Below is a small trained network, with its code and all its weights. Each question gives an input and a class and asks what happens when units are switched off, that is, made to give their printed mean instead of their output.

import numpy as np


def w(rows, s, z=0):
    codes = np.array(rows[::2]) - 128.0
    scale = np.full(codes.shape[1], s)
    scale[-1] = z or s
    return codes * scale


def f(y):
    return y / 2 * (1 + np.tanh(0.7978845608 * (y + 0.044715 * y**3)))


def log_softmax(a):
    a = a - a.max(-1, keepdims=True)
    return a - np.log(np.exp(a).sum(-1, keepdims=True))


def net(x, mask):
    res = np.array(x, float).reshape(1, 8) / 4 @ E
    y = f(res @ A[0][:, :-1].T + A[0][:, -1])
    res = res + np.where(mask, y, B[0][:, -1]) @ B[0][:, :-1]
    return log_softmax(res[-1] @ U[:, :-1].T + U[:, -1])


A, B = {}, {}
E = w([
[127,130,127,130,127],'x0',
[139,17,69,15,35],'x1',
[128,129,127,128,125],'x2',
[85,227,84,108,51],'x3',
[126,128,127,127,128],'x4',
[2,113,178,122,146],'x5',
[88,94,25,245,188],'x6',
[117,175,82,20,210],'x7',
],0.007)
A[0] = w([
[80,203,84,133,82,98],'N0',
[123,111,94,154,130,34],'N1',
[141,84,158,117,185,128],'N2',
[106,156,136,123,98,97],'N3',
[117,121,163,184,51,161],'N4',
[89,145,98,66,177,164],'N5',
[107,159,161,148,158,99],'N6',
[130,169,85,62,199,42],'N7',
[121,122,36,149,175,45],'N8',
[170,164,211,78,116,106],'N9',
[164,201,123,170,171,115],'N10',
[67,69,84,98,105,88],'N11',
[145,178,149,156,160,36],'N12',
[105,164,186,142,160,89],'N13',
[137,76,85,84,101,53],'N14',
[118,111,73,158,145,23],'N15',
[84,117,74,180,139,99],'N16',
[34,123,171,107,138,255],'N17',
[130,185,71,122,97,129],'N18',
[111,155,141,147,155,75],'N19',
[177,65,165,128,206,73],'N20',
[252,171,81,137,129,109],'N21',
],0.014,0.0046)
B[0] = w([
[21,159,104,96,156,191],'N0',
[123,156,166,116,115,138],'N1',
[68,158,89,129,138,188],'N2',
[109,140,132,136,149,145],'N3',
[94,108,200,188,98,217],'N4',
[132,88,175,195,90,215],'N5',
[153,119,96,126,87,191],'N6',
[96,106,211,202,79,206],'N7',
[155,156,178,89,175,196],'N8',
[167,182,178,86,192,243],'N9',
[165,128,83,109,67,236],'N10',
[180,132,87,115,90,201],'N11',
[137,148,115,95,79,183],'N12',
[164,109,103,112,82,208],'N13',
[168,173,80,123,72,200],'N14',
[134,162,193,82,139,159],'N15',
[173,134,173,106,172,202],'N16',
[175,80,78,126,209,255],'N17',
[75,148,101,112,143,180],'N18',
[154,131,101,125,109,165],'N19',
[5,170,109,107,124,209],'N20',
[158,36,88,154,198,231],'N21',
],0.023,0.008)
U = w([
[211,239,235,78,196,71],'0',
[163,45,64,171,201,255],'1',
[196,186,67,125,12,95],'2',
[7,200,88,142,149,94],'3',
[120,108,234,254,61,114],'4',
],0.0073,0.0049)

Each question gives the input, the list of numbers given to net, and the class t.
The units are the neurons (one row each of A and B). Each row of codes is followed by its name. A weight is (code - 128) times the scale printed after its matrix; where a second scale follows, it is the last column's (A, B and U).
mask holds one flag per neuron, in row order. A switched-off neuron (its flag False) gives its mean, the last column of its row in B, instead of its output. The means were averaged over made-up inputs and are rounded, as every weight is.
A unit's drop is (log p(t) with every unit on - log p(t) with that unit switched off) / (log p(t) with every unit on - log p(t) with every unit switched off).
The circuit of an input: a set's keep is (log p(t) with only the set's units on - log p(t) with every unit switched off) / (log p(t) with every unit on - log p(t) with every unit switched off). Starting from the 12 units with the biggest drops (on a tie, the unit counted first), units are removed one at a time, each time the one whose removal leaves the highest keep (on an exact tie, the one counted first), for as long as the keep stays at least 0.8.
units of the circuit, in order: the units of the circuit, biggest drop first
unit that matters most: the unit with the biggest drop
top k neurons: the k neurons with the biggest drops, biggest first
drop of u: that unit's drop, to one decimal
input [-7,5,-6,-6,8,-5,4,0], class 3: top 2 neurons -> [N20, N17]
input [-6,8,-3,-4,7,5,-5,0], class 2: units of the circuit, in order -> [N14]
input [-3,-4,1,-3,0,3,2,-1], class 2: units of the circuit, in order -> [N21, N13]
input [2,4,3,0,-2,1,4,2], class 0: units of the circuit, in order -> [N21, N8]
input [2,0,5,5,-2,-6,-4,0], class 1: top 2 neurons -> [N21, N20]
input [-5,5,-1,3,2,-7,-6,-4], class 1: top 2 neurons -> [N21, N8]
input [1,-2,-5,2,-6,-5,-2,-7], class 4: top 2 neurons -> [N4, N17]
input [4,2,-6,-1,0,-7,-7,-8], class 4: top 3 neurons -> [N4, N17, N8]
input [4,-2,-3,6,-1,-2,4,-7], class 4: top 2 neurons -> [N4, N20]
input [2,1,-3,-3,-5,1,-5,6], class 4: top 3 neurons -> [N7, N5, N8]
input [7,8,-7,-2,0,-6,1,0], class 2: top 3 neurons -> [N14, N17, N11]
input [2,4,-8,-2,-8,6,-6,7], class 4: top 3 neurons -> [N5, N7, N21]
input [-4,-3,1,8,0,8,-6,0], class 1: top 3 neurons -> [N17, N20, N13]
input [-8,-5,5,4,-6,-6,2,-3], class 1: top 2 neurons -> [N21, N14]
input [-7,7,-7,5,5,6,8,-5], class 0: unit that matters most -> N16
input [-4,3,5,0,7,-2,-3,-1], class 0: drop of N13 -> 0.6
input [1,-4,-8,-1,2,6,-2,3], class 1: drop of N17 -> 1.1
input [1,8,-1,-5,3,4,1,-7], class 2: drop of N14 -> 0.3
